Small tables with named rows and columns. After each table, cells are looked up by row and column.

guda =
|  | kobav | savume | faz | tifofe | zes | kete | suvib | ligak |
|---|---|---|---|---|---|---|---|---|
| fevuko | 182 | 115 | 162 | 112 | 156 | 70 | 156 | 94 |
| lep | 124 | 140 | 107 | 168 | 102 | 233 | 95 | 174 |
| zodelaz | 125 | 63 | 162 | 128 | 147 | 112 | 205 | 86 |
| momuva | 95 | 89 | 93 | 71 | 178 | 103 | 110 | 164 |
| pizulad | 116 | 58 | 178 | 61 | 191 | 166 | 122 | 231 |

momuva, kobav => 95
fevuko, ligak => 94
momuva, faz => 93
pizulad, kete => 166
momuva, tifofe => 71
lep, kobav => 124
pizulad, ligak => 231
Which row has the largest zes? pizulad

numabuz:
|  | zamidat | levupe | pogeru |
|---|---|---|---|
| fum | 195 | 180 | 165 |
| delov | 199 | 181 | 170 |
| dabezu | 189 | 128 | 169 |
| tafuzod | 225 | 140 | 38 |
| riri | 180 | 167 | 196 |
| tekifim | 198 | 120 | 173 |
| kib | 209 | 127 | 161 |
| vikisav | 193 | 115 | 181 |

What is the zamidat of vikisav in numabuz?
193
What is the zamidat of fum in numabuz?
195
What is the levupe of kib in numabuz?
127
What is the zamidat of kib in numabuz?
209
What is the levupe of riri in numabuz?
167
What is the pogeru of tafuzod in numabuz?
38
What is the levupe of tekifim in numabuz?
120
What is the levupe of dabezu in numabuz?
128
What is the pogeru of vikisav in numabuz?
181
What is the pogeru of tekifim in numabuz?
173
What is the levupe of tafuzod in numabuz?
140
What is the levupe of vikisav in numabuz?
115
What is the pogeru of delov in numabuz?
170
What is the zamidat of tafuzod in numabuz?
225
What is the zamidat of riri in numabuz?
180
What is the levupe of fum in numabuz?
180
What is the zamidat of delov in numabuz?
199
What is the zamidat of tekifim in numabuz?
198
Row with the largest zamidat: tafuzod

situ.tsv
	varal	salelo	nuda	pofip	bozama
ridotu	0.4	0.5	0.3	0.4	0.0
lav	0.4	0.4	0.2	0.1	0.2
mur	0.5	0.4	0.7	0.2	0.6
novega	0.3	0.4	0.2	0.2	0.2
mulope	0.3	0.5	0.4	0.8	0.2
nit	0.2	0.5	0.4	0.8	0.4
baz	0.4	0.3	0.2	0.1	0.6
zadi	0.3	0.5	0.5	0.5	0.0
riborus	0.5	0.4	0.8	0.5	0.4
suder	0.4	0.3	0.2	0.1	0.5
migaf	0.5	0.4	0.7	0.2	0.6
gebi	0.6	0.4	0.7	0.6	0.5
fato	0.6	0.4	0.7	0.3	0.5

suder, nuda -> 0.2
baz, bozama -> 0.6
zadi, varal -> 0.3
suder, varal -> 0.4
lav, varal -> 0.4
zadi, nuda -> 0.5
nit, pofip -> 0.8
mulope, pofip -> 0.8
riborus, salelo -> 0.4
nit, bozama -> 0.4
riborus, bozama -> 0.4
mulope, nuda -> 0.4
riborus, varal -> 0.5
fato, varal -> 0.6
nit, varal -> 0.2
baz, salelo -> 0.3

nuguvaf =
	pab	lorin	zuk	duvug
pugo	0.516	0.645	-0.087	0.721
dak	0.383	0.360	-0.341	0.807
lusid	0.503	0.226	-0.770	0.550
zud	-0.504	0.294	-0.312	-0.013
vasofun	0.203	0.328	0.676	0.326
zat	0.556	-0.027	0.577	0.162
tefenib	-0.242	0.630	0.508	0.069
mab	0.839	0.101	0.605	-0.398

lorin of zat is -0.027
duvug of pugo is 0.721
pab of vasofun is 0.203
pab of zud is -0.504
lorin of mab is 0.101
duvug of zat is 0.162
zuk of mab is 0.605
lorin of pugo is 0.645
zuk of lusid is -0.770
pab of dak is 0.383
zuk of pugo is -0.087
pab of pugo is 0.516
lorin of dak is 0.360
pab of zat is 0.556
lorin of lusid is 0.226
duvug of dak is 0.807
zuk of zud is -0.312
duvug of tefenib is 0.069
pab of lusid is 0.503

Table sisekur
,pase,rasu
sep,-7.8,-3.8
fid,-1.6,0.6
remelam,2.6,-0.8
buti,-6.3,-0.5
fato,8.0,1.8
tifovi,-7.4,-2.9
zirun,-8.0,-4.6
rimon,5.5,-0.2
dolo,-2.7,-5.6
vova,0.8,0.2

rasu of buti = -0.5
pase of sep = -7.8
pase of zirun = -8.0
rasu of sep = -3.8
rasu of zirun = -4.6
rasu of vova = 0.2
pase of vova = 0.8
pase of buti = -6.3
rasu of dolo = -5.6
rasu of remelam = -0.8
rasu of fid = 0.6
pase of fid = -1.6

voroba =
cols = kunesop, fuvivid, rulukas, lufo
gab: [77, 45, 21, 25]
dit: [75, 35, 1, 42]
nosira: [70, 42, 30, 41]
tini: [58, 34, 16, 50]
dus: [63, 39, 26, 31]
feto: [64, 43, 44, 31]
sanolu: [56, 34, 31, 45]
nuf: [69, 48, 29, 42]
baponil: [75, 55, 37, 49]
seluzi: [57, 28, 41, 43]
sog: [70, 43, 49, 57]
roro: [72, 48, 20, 60]

What is the lufo of nosira in voroba? 41
What is the rulukas of feto in voroba? 44
What is the fuvivid of dus in voroba? 39
What is the fuvivid of nosira in voroba? 42
What is the kunesop of seluzi in voroba? 57
What is the rulukas of nosira in voroba? 30
What is the rulukas of sanolu in voroba? 31
What is the rulukas of dit in voroba? 1
What is the rulukas of dus in voroba? 26
What is the kunesop of nosira in voroba? 70
What is the kunesop of nuf in voroba? 69
What is the lufo of feto in voroba? 31
What is the kunesop of dus in voroba? 63
What is the fuvivid of seluzi in voroba? 28
What is the fuvivid of tini in voroba? 34
What is the lufo of dit in voroba? 42
What is the kunesop of dit in voroba? 75
What is the fuvivid of baponil in voroba? 55
What is the lufo of baponil in voroba? 49
Which row has the largest kunesop? gab

